Below are the code and all the weights of a small trained network. Each question names an input and a class and asks about switching units off, where a switched-off unit gives its printed mean instead of its output.

import numpy as np


def w(rows, s, z=0):
    codes = np.array(rows[::2]) - 128.0
    scale = np.full(codes.shape[1], s)
    scale[-1] = z or s
    return codes * scale


def f(y):
    return y / 2 * (1 + np.tanh(0.7978845608 * (y + 0.044715 * y**3)))


def log_softmax(a):
    a = a - a.max(-1, keepdims=True)
    return a - np.log(np.exp(a).sum(-1, keepdims=True))


def net(x, mask):
    res = np.array(x, float).reshape(1, 4) / 4 @ E
    y = f(res @ A[0][:, :-1].T + A[0][:, -1])
    res = res + np.where(mask, y, B[0][:, -1]) @ B[0][:, :-1]
    return log_softmax(res[-1] @ U[:, :-1].T + U[:, -1])


A, B = {}, {}
E = w([
[195,55,127,101,81,156,7,65,79,89,113],'x0',
[62,183,92,76,57,206,87,161,131,193,111],'x1',
[110,166,146,78,128,70,91,61,179,157,216],'x2',
[117,128,131,124,150,136,116,124,145,111,113],'x3',
],0.011)
A[0] = w([
[107,148,76,64,54,214,92,146,114,159,130,172],'neuron 1',
[38,144,94,108,95,163,129,215,199,156,128,92],'neuron 2',
[168,134,196,209,169,73,190,143,211,126,125,97],'neuron 3',
[228,45,103,61,40,165,2,44,67,53,110,2],'neuron 4',
[152,75,47,177,134,175,148,152,58,123,47,142],'neuron 5',
[128,139,151,79,124,69,86,34,167,190,226,155],'neuron 6',
[153,109,75,189,98,175,152,227,83,106,87,115],'neuron 7',
[128,184,168,53,110,86,119,42,173,158,202,139],'neuron 8',
[77,156,62,79,63,202,53,118,123,183,78,174],'neuron 9',
[149,132,113,158,128,152,129,174,89,119,107,104],'neuron 10',
[201,30,205,192,182,72,130,74,99,81,160,149],'neuron 11',
],0.0062,0.0017)
B[0] = w([
[170,112,209,83,109,130,107,156,127,154,136,194],'neuron 1',
[102,134,152,95,155,115,125,165,73,198,219,176],'neuron 2',
[145,117,107,66,138,115,166,182,93,182,206,181],'neuron 3',
[57,238,48,129,199,45,245,109,55,153,200,254],'neuron 4',
[95,95,113,148,89,190,91,83,200,63,78,184],'neuron 5',
[129,99,102,193,59,189,85,88,198,56,78,194],'neuron 6',
[90,135,97,194,73,101,93,27,190,60,75,180],'neuron 7',
[97,121,98,197,96,167,76,45,153,70,39,185],'neuron 8',
[180,57,193,60,154,139,102,179,125,164,165,206],'neuron 9',
[111,131,128,181,106,117,111,129,123,99,109,145],'neuron 10',
[197,60,255,55,108,125,133,180,108,170,157,212],'neuron 11',
],0.007,0.014)
U = w([
[185,88,246,75,113,136,119,177,103,148,145,251],'0',
[112,130,114,218,73,153,105,95,181,61,65,133],'1',
[87,231,64,130,179,87,207,147,85,142,170,2],'2',
],0.011,0.00086)

Each question gives the input, the list of numbers given to net, and the class t.
The units are the neurons (one row each of A and B). Each row of codes is followed by its name. A weight is (code - 128) times the scale printed after its matrix; where a second scale follows, it is the last column's (A, B and U).
mask holds one flag per neuron, in row order. A switched-off neuron (its flag False) gives its mean, the last column of its row in B, instead of its output. The means were averaged over made-up inputs and are rounded, as every weight is.
A unit's drop is (log p(t) with every unit on - log p(t) with that unit switched off) / (log p(t) with every unit on - log p(t) with every unit switched off).
The circuit of an input: a set's keep is (log p(t) with only the set's units on - log p(t) with every unit switched off) / (log p(t) with every unit on - log p(t) with every unit switched off). Starting from all 11 units, units are removed one at a time, each time the one whose removal leaves the highest keep (on an exact tie, the one counted first), for as long as the keep stays at least 0.8.
units of the circuit, in order: the units of the circuit, biggest drop first
most important unit: the unit with the biggest drop
k most important neurons: the k neurons with the biggest drops, biggest first
drop when u is switched off: that unit's drop, to one decimal
input [6,-6,-8,3], class 1: most important unit => neuron 5
input [2,0,-1,5], class 2: 2 most important neurons => neuron 6; neuron 11
input [-4,8,8,7], class 0: 2 most important neurons => neuron 2; neuron 9
input [7,-6,4,-3], class 2: 3 most important neurons => neuron 4; neuron 9; neuron 1
input [-2,-5,5,3], class 0: 2 most important neurons => neuron 11; neuron 4
input [8,-2,7,-2], class 2: 3 most important neurons => neuron 4; neuron 5; neuron 7
input [-7,1,-8,-7], class 1: 3 most important neurons => neuron 4; neuron 7; neuron 5
input [-8,8,3,4], class 0: 3 most important neurons => neuron 4; neuron 9; neuron 1
input [6,0,5,8], class 2: 2 most important neurons => neuron 4; neuron 5
input [6,4,-4,0], class 2: 2 most important neurons => neuron 4; neuron 11
input [7,-5,8,8], class 1: 2 most important neurons => neuron 6; neuron 8
input [-4,8,-8,8], class 0: 3 most important neurons => neuron 2; neuron 9; neuron 1
input [5,4,0,6], class 2: drop when neuron 11 is switched off => 0.6
input [7,6,-5,1], class 2: drop when neuron 11 is switched off => 0.4
input [-2,4,-2,-8], class 0: drop when neuron 10 is switched off => 0.0
input [-5,7,0,5], class 0: units of the circuit, in order => neuron 4
